Here is a tiny trained network, its code and every weight. The questions are about switching its units off for an input and a target symbol, where a switched-off unit gives its printed mean instead of its output.

import numpy as np


def w(rows, s, z=0):
    codes = np.array(rows[::2]) - 128.0
    scale = np.full(codes.shape[1], s)
    scale[-1] = z or s
    return codes * scale


def f(y):
    return np.maximum(y, 0)


def softmax(a):
    e = np.exp(a - a.max(-1, keepdims=True))
    return e / e.sum(-1, keepdims=True)


def log_softmax(a):
    a = a - a.max(-1, keepdims=True)
    return a - np.log(np.exp(a).sum(-1, keepdims=True))


def net(x, mask):
    ids = ['ΓΞΩαβδζθλμφ'.index(c) for c in x.split()]
    T = len(ids)
    res = E[ids] + P[:T]
    u = 0
    for l in range(3):
        r = res
        for j in range(2):
            rows = slice(2 * j, 2 * j + 2)
            q, k, v = (r @ M[l][rows].T for M in (Q, K, V))
            z = softmax(np.where(np.tri(T) > 0, q @ k.T / 2**0.5, -1e9)) @ v
            o = O[l][rows]
            res = res + np.where(mask[u + j], z, o[:, -1]) @ o[:, :-1]
        u += 2
        y = f(res @ A[l][:, :-1].T + A[l][:, -1])
        res = res + np.where(mask[u : u + 4], y, B[l][:, -1]) @ B[l][:, :-1]
        u += 4
    return log_softmax(res[-1] @ U[:, :-1].T + U[:, -1])


Q, K, V, O, A, B = {}, {}, {}, {}, {}, {}
E = w([
[54,166,204],'Γ',
[61,163,116],'Ξ',
[5,40,164],'Ω',
[119,239,154],'α',
[144,82,58],'β',
[209,179,105],'δ',
[115,78,90],'ζ',
[101,97,65],'θ',
[172,109,29],'λ',
[3,30,119],'μ',
[216,146,22],'φ',
],0.012)
P = w([
[149,79,106],'0',
[142,69,197],'1',
[96,243,1],'2',
[158,89,94],'3',
[142,66,198],'4',
[73,208,42],'5',
[166,103,85],'6',
[141,66,198],'7',
[48,188,75],'8',
[166,107,78],'9',
[140,68,198],'10',
],0.0091)
Q[0] = w([
[178,114,76],'L0H0',
[142,253,127],'L0H0',
[110,182,150],'L0H1',
[51,170,129],'L0H1',
],0.02)
K[0] = w([
[126,123,188],'L0H0',
[139,254,65],'L0H0',
[164,145,143],'L0H1',
[137,108,201],'L0H1',
],0.022)
V[0] = w([
[122,134,73],'L0H0',
[150,95,202],'L0H0',
[96,134,59],'L0H1',
[55,109,4],'L0H1',
],0.0024)
O[0] = w([
[138,115,146,161],'L0H0',
[81,151,86,90],'L0H0',
[91,84,122,178],'L0H1',
[3,8,90,254],'L0H1',
],0.0021,0.0012)
A[0] = w([
[51,148,144,106],'L0N0',
[196,107,250,4],'L0N1',
[45,165,90,34],'L0N2',
[214,56,140,69],'L0N3',
],0.012,0.0039)
B[0] = w([
[127,124,58,254],'L0N0',
[253,127,123,158],'L0N1',
[194,155,146,243],'L0N2',
[194,101,166,201],'L0N3',
],0.02,0.0034)
Q[1] = w([
[253,200,232],'L1H0',
[182,139,63],'L1H0',
[191,135,58],'L1H1',
[101,41,159],'L1H1',
],0.014)
K[1] = w([
[127,109,252],'L1H0',
[158,74,113],'L1H0',
[111,159,64],'L1H1',
[72,134,180],'L1H1',
],0.018)
V[1] = w([
[191,80,202],'L1H0',
[251,72,252],'L1H0',
[54,94,212],'L1H1',
[136,132,131],'L1H1',
],0.0014)
O[1] = w([
[21,93,98,163],'L1H0',
[8,73,96,197],'L1H0',
[121,11,156,5],'L1H1',
[134,148,125,130],'L1H1',
],0.0018,0.0016)
A[1] = w([
[93,131,253,88],'L1N0',
[116,171,227,168],'L1N1',
[137,70,102,2],'L1N2',
[105,134,169,57],'L1N3',
],0.019,0.0037)
B[1] = w([
[79,101,7,133],'L1N0',
[31,204,162,142],'L1N1',
[117,177,230,253],'L1N2',
[140,84,142,128],'L1N3',
],0.021,0.005)
Q[2] = w([
[93,138,127],'L2H0',
[125,126,136],'L2H0',
[170,2,140],'L2H1',
[96,145,134],'L2H1',
],0.037)
K[2] = w([
[104,155,91],'L2H0',
[134,104,112],'L2H0',
[208,101,59],'L2H1',
[64,97,254],'L2H1',
],0.022)
V[2] = w([
[98,22,91],'L2H0',
[17,25,193],'L2H0',
[2,139,207],'L2H1',
[72,149,166],'L2H1',
],0.0019)
O[2] = w([
[95,111,139,8],'L2H0',
[135,80,252,76],'L2H0',
[74,177,85,249],'L2H1',
[100,153,101,197],'L2H1',
],0.0033,0.0017)
A[2] = w([
[22,28,98,148],'L2N0',
[107,197,125,34],'L2N1',
[127,5,111,254],'L2N2',
[22,103,92,36],'L2N3',
],0.016,0.0053)
B[2] = w([
[154,251,171,208],'L2N0',
[121,87,128,253],'L2N1',
[103,46,21,198],'L2N2',
[207,67,110,177],'L2N3',
],0.021,0.0036)
U = w([
[191,217,72,166],'Γ',
[96,163,70,223],'Ξ',
[171,233,145,25],'Ω',
[79,29,138,190],'α',
[171,111,167,113],'β',
[217,65,110,82],'δ',
[145,84,175,134],'ζ',
[60,127,146,217],'θ',
[204,126,153,83],'λ',
[74,164,160,152],'μ',
[254,153,138,2],'φ',
],0.011,0.008)

Each question gives the input, a string of symbols that net reads in full, and the target symbol t.
The units are the heads (2 rows each of Q, K, V and O) and the neurons (one row each of A and B). Each row of codes is followed by its name. A weight is (code - 128) times the scale printed after its matrix; where a second scale follows, it is the last column's (O, A, B and U).
mask holds one flag per unit, layer by layer, with each layer's heads first. A switched-off unit (its flag False) gives its mean, the last column of its rows in O or B, instead of its output. The means were averaged over made-up inputs and are rounded, as every weight is.
A unit's drop is (log p(t) with every unit on - log p(t) with that unit switched off) / (log p(t) with every unit on - log p(t) with every unit switched off).
The circuit of an input: a set's keep is (log p(t) with only the set's units on - log p(t) with every unit switched off) / (log p(t) with every unit on - log p(t) with every unit switched off). Starting from the 12 units with the biggest drops (on a tie, the unit counted first), units are removed one at a time, each time the one whose removal leaves the highest keep (on an exact tie, the one counted first), for as long as the keep stays at least 0.8.
units of the circuit, in order: the units of the circuit, biggest drop first
top k neurons: the k neurons with the biggest drops, biggest first
k most important neurons of layer l: the k neurons of layer l with the biggest drops, biggest first
drop of u: that unit's drop, to one decimal
input φ Γ Γ δ Ξ, target Γ: units of the circuit, in order => L1N2; L2N0; L0N2; L0N3
input θ ζ μ β λ φ μ μ μ ζ Ξ, target Γ: most important neuron of layer 1 => L1N2
input φ ζ Ω, target Γ: top 4 neurons => L1N2; L0N0; L2N2; L1N1
input Γ μ Ξ α α ζ Ω, target Ω: top 3 neurons => L2N0; L1N2; L0N3
input α λ β Γ, target Γ: top 4 neurons => L1N2; L0N2; L2N0; L0N1
input ζ θ μ θ β, target ζ: units of the circuit, in order => L1N2; L0N3; L0N2; L2N0
input θ δ Ω μ μ θ Ω Ω, target μ: top 4 neurons => L0N0; L1N2; L0N2; L0N1
input Ξ Γ Ξ θ β Ω, target Γ: top 2 neurons => L0N0; L1N2
input μ β Γ μ θ, target α: top 4 neurons => L0N0; L2N2; L2N0; L1N1
input δ Γ Ξ Ξ θ θ ζ δ μ, target Γ: top 3 neurons => L0N0; L1N2; L2N2
input Ω μ δ α, target α: top 4 neurons => L2N1; L0N0; L1N1; L2N3
input θ θ μ α θ, target α: 3 most important neurons of layer 0 => L0N0; L0N2; L0N1
input Ξ β Ξ θ ζ δ φ Ξ μ θ ζ, target Ξ: 2 most important neurons of layer 1 => L1N0; L1N1
input μ θ Ξ μ α, target θ: most important neuron of layer 2 => L2N1
input φ μ θ δ, target δ: drop of L2N1 => -0.1
input α Γ Ω α Ξ θ Ω α α Ξ Γ, target δ: drop of L0N3 => 0.1
input α Ω Ω δ λ μ μ α, target θ: drop of L0N1 => 8.5
input Ξ μ β Γ, target Γ: 2 most important neurons of layer 1 => L1N2; L1N1
input Ω μ α δ, target δ: 2 most important neurons of layer 0 => L0N0; L0N3
input μ μ θ β μ, target Ω: top neuron => L2N0
